Below are the code and all the weights of a small trained network. Each question names an input and a target symbol and asks about switching units off, where a switched-off unit gives its printed mean instead of its output.

import numpy as np


def w(rows, s, z=0):
    codes = np.array(rows[::2]) - 128.0
    scale = np.full(codes.shape[1], s)
    scale[-1] = z or s
    return codes * scale


def norm(h):
    return h / np.sqrt((h * h).mean(-1, keepdims=True) + 1e-5)


def f(y):
    return np.maximum(y, 0)


def softmax(a):
    e = np.exp(a - a.max(-1, keepdims=True))
    return e / e.sum(-1, keepdims=True)


def log_softmax(a):
    a = a - a.max(-1, keepdims=True)
    return a - np.log(np.exp(a).sum(-1, keepdims=True))


def net(x, mask):
    ids = ['αβθμξπσφψω'.index(c) for c in x.split()]
    T = len(ids)
    res = E[ids] + P[:T]
    r = norm(res)
    for j in range(3):
        rows = slice(4 * j, 4 * j + 4)
        q, k, v = (r @ M[0][rows].T for M in (Q, K, V))
        z = softmax(np.where(np.tri(T) > 0, q @ k.T / 4**0.5, -1e9)) @ v
        o = O[0][rows]
        res = res + np.where(mask[j], z, o[:, -1]) @ o[:, :-1]
    y = f(norm(res) @ A[0][:, :-1].T + A[0][:, -1])
    res = res + np.where(mask[3:7], y, B[0][:, -1]) @ B[0][:, :-1]
    return log_softmax(norm(res)[-1] @ U[:, :-1].T + U[:, -1])


Q, K, V, O, A, B = {}, {}, {}, {}, {}, {}
E = w([
[111,131,157,123,92],'α',
[145,109,134,87,188],'β',
[88,105,136,155,103],'θ',
[161,135,162,154,78],'μ',
[74,120,112,153,141],'ξ',
[170,96,7,143,138],'π',
[166,117,154,157,154],'σ',
[117,158,170,136,134],'φ',
[126,120,111,154,113],'ψ',
[138,160,134,111,113],'ω',
],0.015)
P = w([
[150,154,83,115,142],'0',
[79,57,132,184,174],'1',
[107,13,88,31,61],'2',
[152,155,79,120,141],'3',
[164,220,162,135,104],'4',
[126,2,127,94,90],'5',
],0.0081)
Q[0] = w([
[114,127,175,111,112],'H1',
[141,133,49,110,72],'H1',
[107,167,161,218,204],'H1',
[106,149,70,154,140],'H1',
[126,102,180,73,38],'H2',
[72,70,217,159,181],'H2',
[110,172,181,38,118],'H2',
[78,83,131,190,47],'H2',
[10,99,93,150,123],'H3',
[103,155,185,44,210],'H3',
[147,77,33,130,164],'H3',
[166,200,114,109,15],'H3',
],0.012)
K[0] = w([
[150,157,172,118,133],'H1',
[133,112,80,86,63],'H1',
[130,112,113,141,253],'H1',
[108,106,74,122,140],'H1',
[112,134,154,95,80],'H2',
[85,50,167,104,171],'H2',
[140,159,162,80,120],'H2',
[102,82,118,138,69],'H2',
[18,112,99,158,132],'H3',
[109,144,199,45,227],'H3',
[155,84,8,117,149],'H3',
[146,180,120,115,47],'H3',
],0.015)
V[0] = w([
[133,131,130,161,133],'H1',
[109,177,115,174,178],'H1',
[126,126,120,133,128],'H1',
[107,130,106,132,147],'H1',
[102,163,187,253,142],'H2',
[145,94,151,119,119],'H2',
[157,110,124,127,146],'H2',
[137,134,107,136,186],'H2',
[176,147,145,137,204],'H3',
[76,206,136,165,169],'H3',
[136,109,140,108,163],'H3',
[179,239,201,127,138],'H3',
],0.0053)
O[0] = w([
[122,140,120,140,99,143],'H1',
[119,148,104,201,23,124],'H1',
[133,145,128,132,123,133],'H1',
[115,167,125,145,108,128],'H1',
[215,253,161,55,113,248],'H2',
[124,134,138,171,80,145],'H2',
[136,83,142,129,97,73],'H2',
[75,117,124,65,105,18],'H2',
[74,32,80,119,90,40],'H3',
[95,108,26,128,194,254],'H3',
[134,131,104,140,88,36],'H3',
[40,12,112,198,179,122],'H3',
],0.0036,0.00076)
A[0] = w([
[219,83,88,53,15,6],'N1',
[150,154,187,69,12,117],'N2',
[255,82,96,62,99,130],'N3',
[130,135,11,52,76,178],'N4',
],0.007,0.0023)
B[0] = w([
[76,131,129,10,146,251],'N1',
[112,118,97,59,138,243],'N2',
[61,129,143,139,89,254],'N3',
[175,111,174,158,124,247],'N4',
],0.011,0.0037)
U = w([
[61,140,154,32,112,114],'α',
[112,33,156,112,189,232],'β',
[49,65,156,208,42,2],'θ',
[170,123,216,158,39,76],'μ',
[46,151,36,155,184,147],'ξ',
[167,88,24,144,92,164],'π',
[225,76,181,178,182,169],'σ',
[96,173,246,142,210,14],'φ',
[195,173,70,198,128,251],'ψ',
[178,225,117,60,183,93],'ω',
],0.012,0.003)

Each question gives the input, a string of symbols that net reads in full, and the target symbol t.
The units are the heads (4 rows each of Q, K, V and O) and the neurons (one row each of A and B). Each row of codes is followed by its name. A weight is (code - 128) times the scale printed after its matrix; where a second scale follows, it is the last column's (O, A, B and U).
mask holds one flag per unit, heads first, then neurons. A switched-off unit (its flag False) gives its mean, the last column of its rows in O or B, instead of its output. The means were averaged over made-up inputs and are rounded, as every weight is.
A unit's drop is (log p(t) with every unit on - log p(t) with that unit switched off) / (log p(t) with every unit on - log p(t) with every unit switched off).
The circuit of an input: a set's keep is (log p(t) with only the set's units on - log p(t) with every unit switched off) / (log p(t) with every unit on - log p(t) with every unit switched off). Starting from all 7 units, units are removed one at a time, each time the one whose removal leaves the highest keep (on an exact tie, the one counted first), for as long as the keep stays at least 0.8.
circuit, biggest first: the units of the circuit, biggest drop first
most important unit: the unit with the biggest drop
top k neurons: the k neurons with the biggest drops, biggest first
which heads matter: for each layer, one digit per head in row order, 1 if its drop is at least 0.15 and else 0, layers parted by /
input φ ψ β φ ξ θ, target α: which heads matter	001
input π θ β ω, target σ: circuit, biggest first	(N4; H3; N1)
input ω θ φ ξ φ σ, target α: circuit, biggest first	(H3; N1; N3)
input ξ ξ ω ψ, target μ: top 3 neurons	(N4; N3; N2)
input ψ π ξ ξ, target ψ: circuit, biggest first	(N1; H3; N4)
input β φ ξ ξ θ, target θ: most important unit	N1
input ω φ θ ω, target σ: top 2 neurons	(N4; N1)
input α φ φ, target β: circuit, biggest first	(H2; N3; H1)
input ω ψ ψ ξ θ, target θ: circuit, biggest first	(H2; N1)
input ξ ξ φ ξ, target ψ: which heads matter	000
input ξ φ φ, target β: which heads matter	110
input ψ ξ θ ψ ψ, target ψ: top 3 neurons	(N1; N3; N2)
input φ φ σ φ α π, target α: which heads matter	001
input ξ ψ π σ, target θ: which heads matter	001
input ψ π β θ ξ, target ξ: circuit, biggest first	(H3; N1)
input φ σ σ β ξ, target ξ: most important unit	H3
input φ φ φ φ, target ξ: top 2 neurons	(N4; N1)
input φ φ ψ ψ, target μ: top 2 neurons	(N4; N3)
input α φ φ μ ω φ, target θ: top 3 neurons	(N1; N2; N4)
input θ φ μ φ σ, target σ: top 2 neurons	(N3; N1)
input φ σ ω μ ω π, target α: top neuron	(N1)
